Below is a small trained network, with its code and all its weights. Each question gives an input and a class and asks what happens when units are switched off, that is, made to give their printed mean instead of their output.

import numpy as np


def w(rows, s, z=0):
    codes = np.array(rows[::2]) - 128.0
    scale = np.full(codes.shape[1], s)
    scale[-1] = z or s
    return codes * scale


def f(y):
    return y / 2 * (1 + np.tanh(0.7978845608 * (y + 0.044715 * y**3)))


def log_softmax(a):
    a = a - a.max(-1, keepdims=True)
    return a - np.log(np.exp(a).sum(-1, keepdims=True))


def net(x, mask):
    res = np.array(x, float).reshape(1, 4) / 4 @ E
    y = f(res @ A[0][:, :-1].T + A[0][:, -1])
    res = res + np.where(mask, y, B[0][:, -1]) @ B[0][:, :-1]
    return log_softmax(res[-1] @ U[:, :-1].T + U[:, -1])


A, B = {}, {}
E = w([
[156,187,117,171,167,125,33,172,151,235],'x0',
[255,159,135,178,103,161,188,170,122,93],'x1',
[154,198,177,36,81,155,97,83,94,147],'x2',
[134,105,135,128,147,140,129,121,115,135],'x3',
],0.015)
A[0] = w([
[191,161,163,35,117,144,104,100,109,105,145],'N1',
[253,155,129,164,125,186,137,187,154,162,82],'N2',
[134,70,26,185,181,69,135,149,178,89,244],'N3',
[82,151,92,116,203,49,45,126,151,242,136],'N4',
[116,55,32,169,175,69,179,199,189,129,254],'N5',
[2,48,113,45,97,76,142,74,103,76,206],'N6',
[213,164,114,172,154,165,73,204,131,192,86],'N7',
[92,144,121,116,102,146,69,103,134,173,118],'N8',
[189,121,123,139,92,170,216,109,126,66,128],'N9',
[174,168,125,143,127,156,189,149,91,19,161],'N10',
[70,96,164,101,154,82,143,89,143,124,153],'N11',
[150,179,188,33,64,194,99,86,54,172,179],'N12',
],0.0085,0.0092)
B[0] = w([
[155,195,154,47,55,136,153,64,90,99,195],'N1',
[152,137,109,176,101,232,130,108,150,40,203],'N2',
[61,109,107,243,146,122,126,216,97,142,231],'N3',
[49,94,130,52,232,62,93,61,84,217,223],'N4',
[77,80,122,228,155,114,105,196,100,136,243],'N5',
[156,220,85,207,130,254,147,167,232,50,250],'N6',
[100,183,53,172,149,224,100,97,231,90,204],'N7',
[153,147,181,65,135,115,89,127,156,194,165],'N8',
[157,70,208,119,78,51,224,152,20,151,206],'N9',
[136,84,138,146,83,82,172,140,83,88,211],'N10',
[109,146,89,147,158,156,120,105,147,112,175],'N11',
[189,194,219,15,109,178,154,53,198,168,236],'N12',
],0.0084,0.019)
U = w([
[102,134,44,215,161,182,117,165,170,58,254],'0',
[163,197,123,114,100,220,133,94,214,94,133],'1',
[120,29,169,181,94,43,177,171,41,120,46],'2',
[193,126,171,46,82,60,171,93,19,92,88],'3',
[50,82,59,147,201,2,84,120,100,181,152],'4',
[116,155,189,44,166,80,93,100,127,213,13],'5',
],0.0087,0.0023)

Each question gives the input, the list of numbers given to net, and the class t.
The units are the neurons (one row each of A and B). Each row of codes is followed by its name. A weight is (code - 128) times the scale printed after its matrix; where a second scale follows, it is the last column's (A, B and U).
mask holds one flag per neuron, in row order. A switched-off neuron (its flag False) gives its mean, the last column of its row in B, instead of its output. The means were averaged over made-up inputs and are rounded, as every weight is.
A unit's drop is (log p(t) with every unit on - log p(t) with that unit switched off) / (log p(t) with every unit on - log p(t) with every unit switched off).
most important unit: the unit with the biggest drop
k most important neurons: the k neurons with the biggest drops, biggest first
drop when u is switched off: that unit's drop, to one decimal
input [0,3,7,-8], class 3: most important unit => N6
input [0,8,-1,6], class 2: 3 most important neurons => (N9 N6 N10)
input [4,0,7,7], class 5: 2 most important neurons => (N6 N4)
input [-7,1,7,-5], class 3: 4 most important neurons => (N9 N7 N10 N1)
input [2,0,1,8], class 5: 2 most important neurons => (N6 N2)
input [6,0,4,3], class 5: 2 most important neurons => (N6 N4)
input [0,6,1,6], class 3: 2 most important neurons => (N6 N9)
input [5,-2,0,-8], class 4: drop when N12 is switched off => 0.3
input [4,-1,7,-1], class 5: drop when N6 is switched off => 0.2
input [5,-8,-8,5], class 4: drop when N4 is switched off => 0.2
